Below is a small trained network, with its code and all its weights. Each question gives an input and a class and asks what happens when units are switched off, that is, made to give their printed mean instead of their output.

import numpy as np


def w(rows, s, z=0):
    codes = np.array(rows[::2]) - 128.0
    scale = np.full(codes.shape[1], s)
    scale[-1] = z or s
    return codes * scale


def f(y):
    return np.maximum(y, 0)


def log_softmax(a):
    a = a - a.max(-1, keepdims=True)
    return a - np.log(np.exp(a).sum(-1, keepdims=True))


def net(x, mask):
    res = np.array(x, float).reshape(1, 2) / 4 @ E
    y = f(res @ A[0][:, :-1].T + A[0][:, -1])
    res = res + np.where(mask, y, B[0][:, -1]) @ B[0][:, :-1]
    return log_softmax(res[-1] @ U[:, :-1].T + U[:, -1])


A, B = {}, {}
E = w([
[159,102,101,182,181,108,100,131,90],'x0',
[119,251,86,114,132,87,152,191,109],'x1',
],0.015)
A[0] = w([
[113,123,106,142,238,103,86,167,30,200],'N0',
[107,75,159,57,31,159,223,101,106,220],'N1',
[146,101,156,132,59,233,130,52,188,233],'N2',
[127,192,64,2,140,139,204,189,137,252],'N3',
[87,253,152,76,59,112,204,223,230,231],'N4',
[144,80,62,237,144,72,87,190,101,200],'N5',
],0.0089,0.0031)
B[0] = w([
[151,108,120,217,177,61,159,107,68,195],'N0',
[118,59,121,99,37,191,1,215,131,193],'N1',
[150,119,61,15,176,171,34,193,167,212],'N2',
[207,123,56,194,81,94,216,8,204,222],'N3',
[161,64,5,140,44,26,220,53,174,250],'N4',
[128,20,176,152,170,101,175,59,28,197],'N5',
],0.0075,0.016)
U = w([
[132,223,218,107,149,136,136,168,144,18],'0',
[64,154,177,90,138,87,176,231,129,3],'1',
[195,205,26,175,134,77,154,114,94,34],'2',
[148,122,118,221,196,125,118,100,2,251],'3',
[148,119,173,67,221,123,49,87,141,68],'4',
[134,167,43,84,32,126,161,85,196,52],'5',
[138,125,104,70,88,182,39,181,149,252],'6',
],0.0083,0.0035)

Each question gives the input, the list of numbers given to net, and the class t.
The units are the neurons (one row each of A and B). Each row of codes is followed by its name. A weight is (code - 128) times the scale printed after its matrix; where a second scale follows, it is the last column's (A, B and U).
mask holds one flag per neuron, in row order. A switched-off neuron (its flag False) gives its mean, the last column of its row in B, instead of its output. The means were averaged over made-up inputs and are rounded, as every weight is.
A unit's drop is (log p(t) with every unit on - log p(t) with that unit switched off) / (log p(t) with every unit on - log p(t) with every unit switched off).
The circuit of an input: a set's keep is (log p(t) with only the set's units on - log p(t) with every unit switched off) / (log p(t) with every unit on - log p(t) with every unit switched off). Starting from all 6 units, units are removed one at a time, each time the one whose removal leaves the highest keep (on an exact tie, the one counted first), for as long as the keep stays at least 0.8.
circuit, biggest first: the units of the circuit, biggest drop first
unit that matters most: the unit with the biggest drop
top k neurons: the k neurons with the biggest drops, biggest first
drop of u: that unit's drop, to one decimal
input [3,2], class 3: unit that matters most => N4
input [2,2], class 3: circuit, biggest first => [N4 N2]
input [5,-8], class 4: circuit, biggest first => [N2 N4]
input [3,-8], class 4: top 2 neurons => [N4 N5]
input [7,7], class 3: top 2 neurons => [N5 N0]
input [3,3], class 3: drop of N2 => 0.1
input [7,2], class 3: drop of N1 => 0.0
input [2,1], class 3: drop of N3 => 0.1
input [-2,-7], class 6: drop of N0 => 0.0
input [2,-1], class 3: top 2 neurons => [N4 N2]
